[[143 121 115 120 119 140 129 138 147 123 141 134 139 116]
 [133 136 126 133 131 129 120 137 134 139 132 145 133 119]
 [128 104 120 122 129 131 119 115 121 115 139 129 129 119]
 [115 126 138 129 149 127 106 128 109 129 120 120 113 128]
 [148 138 123 124 129 131 135 112 111 129 144 114 123 135]
 [145 137 126 130 147 144 115 126 113 121 146 120 125 119]
 [146 126 129 146 120 147 138 134 118 119 140 104 120 136]] gives 146

[[123 136 141 120 143 115 119 127 131 132 136 116 139]
 [130 125 134 124 140 130 134 120 125 125 140 142 126]
 [120 124 128 118 128 139 123 134 142 104 122 139 134]
 [121 128 128 120 115 132 118 116 131 139 120 136 124]
 [131 130 134 139 122 138 136 138 133 127 117 134 126]] gives 131

[[144 123 112 118 127 139 130 142 148 131 140 140 141 111 110 122]
 [135 141 128 134 141 134 109 128 125 133 140 136 127 116 123 122]
 [135  99 123 120 123 132 115 118 128 119 138 124 129 121 132 143]
 [117 122 138 131 150 124 115 134 116 133 118 119 117 127 127 126]
 [138 139 121 124 130 132 124 106 101 122 138 107 117 129 139 144]
 [144 132 130 136 150 142 117 134 120 125 143 121 122 122 121 118]
 [143 123 123 139 111 141 139 135 124 118 138 110 123 133 135 121]
 [135 121 129 142 120 140 120 153 127 146 128 123 120 121 129 116]
 [121 141 132 136 139 130 120 124 121 112 124 131 122 134 122 106]
 [134 124 134 116 135 127 139 111 132 108 140 122 147 133 115 114]] gives 134

[[131 128 118 125 116 125 118]
 [125 141 150 136 134 124 126]
 [114 139 134 116 131 132 130]
 [114 122 129 118 124 125 153]
 [131 133 135 117 139 126 125]
 [109 135 126 118 123 135 124]
 [112 133 136 122 124 130 149]
 [128 144 149 129 132 132 123]
 [134 126 146 126 145 117 136]
 [116 116 126 113 121 128 147]
 [140 140 127 101 118 112 117]
 [121 126 134 123 134 127 145]] gives 121

[[130 123 131 130 135 132 126 128 126]
 [130 135 139 120 129 132 130 123 119]
 [127 144 132 130 120 131 115 137 129]
 [120 122 137 116 140 124 139 117 122]
 [130 134 131 128 125 132 128 124 124]
 [126 130 125 132 128 132 125 133 127]
 [112 121 139 133 149 150 125 121 122]
 [128 141 140 132 131 143 121 122 113]
 [126 115 124 136 137 130 118 140 139]
 [137 130 139 123 127 130 125 128 126]] gives 137
---
[[107 128 140 128 127 139]
 [145 128 133 128 131  99]] ==> 107

[153 100 132 108] ==> 108

[134 150 128 129 130] ==> 129

[[129 127 128 127 128 127 129]
 [129 128 128 126 128 128 129]
 [127 123 145 142 122 102 117]] ==> 117

[[140 121 131 123]
 [118 106 146 136]
 [129 149 104 134]] ==> 106

[131 100 115 131 114] ==> 114

[142 120 116 104 101 138 133] ==> 104
---
[[129 128 130 135 126 131]
 [131 132 127 133 113 129]
 [132 129 122 131 102 125]]: 133

[[104 144 120 113 111 138 125]
 [131 112 131 132 107 144 137]]: 107

[[119 137 124 143 118]
 [107 137 110 121 108]
 [112 141 110 122 115]]: 110

[[145 134 118 134 124 127]
 [117 121 126 152 121 118]
 [131 127 128 130 130 131]]: 152

[[120 143 110 113 116 137 132]
 [118 143 113 146 133 135 132]
 [113 126 132 136 105 133 125]]: 133

[[132 141 102 114]
 [116 129 136 130]]: 129

[[127 152 104 157]
 [117 132 125 151]]: 132

[[100 107 107 139]
 [134 140 100 109]]: 140

[[108 127 108 107 143]
 [152 145 128 143 110]]: 128
---
[[141 151 109 133 124 138]
 [132 140 141 145 108 109]
 [149 124 153 133 119 100]] result: 124

[[145 114 147 151 141 141]
 [111 138 146 132 147 125]
 [105 122 118  98 122 133]] result: 141

[[134 132 134 108 112 142]
 [127 133 144 124 136 135]
 [121 100 138 143 133 129]] result: 112

[[137 128 127 139 126 128]
 [120 133 155 138 117 140]
 [131 132 123 128 137 144]] result: 126

[[114 125 116 141 122 135]
 [123 148 157 138 118 111]
 [112 129 122 142 119 130]] result: 122

[[142 114 125 127 138 140]
 [138 117 133 118 150 138]
 [124 125 140 115 138 136]] result: 138

[[127 119 154 135 126 139]
 [110 145 124 136 102 128]
 [121 114 117 126 151 114]] result: 126

[[130 114 139 118 134 134]
 [129 130 143 125 133 133]
 [109 145 123 129 114 151]] result: 134

[[141 133 132 118 108  99]
 [130 139 140 109 115 102]
 [146 130 130 124 108 100]] result: 108
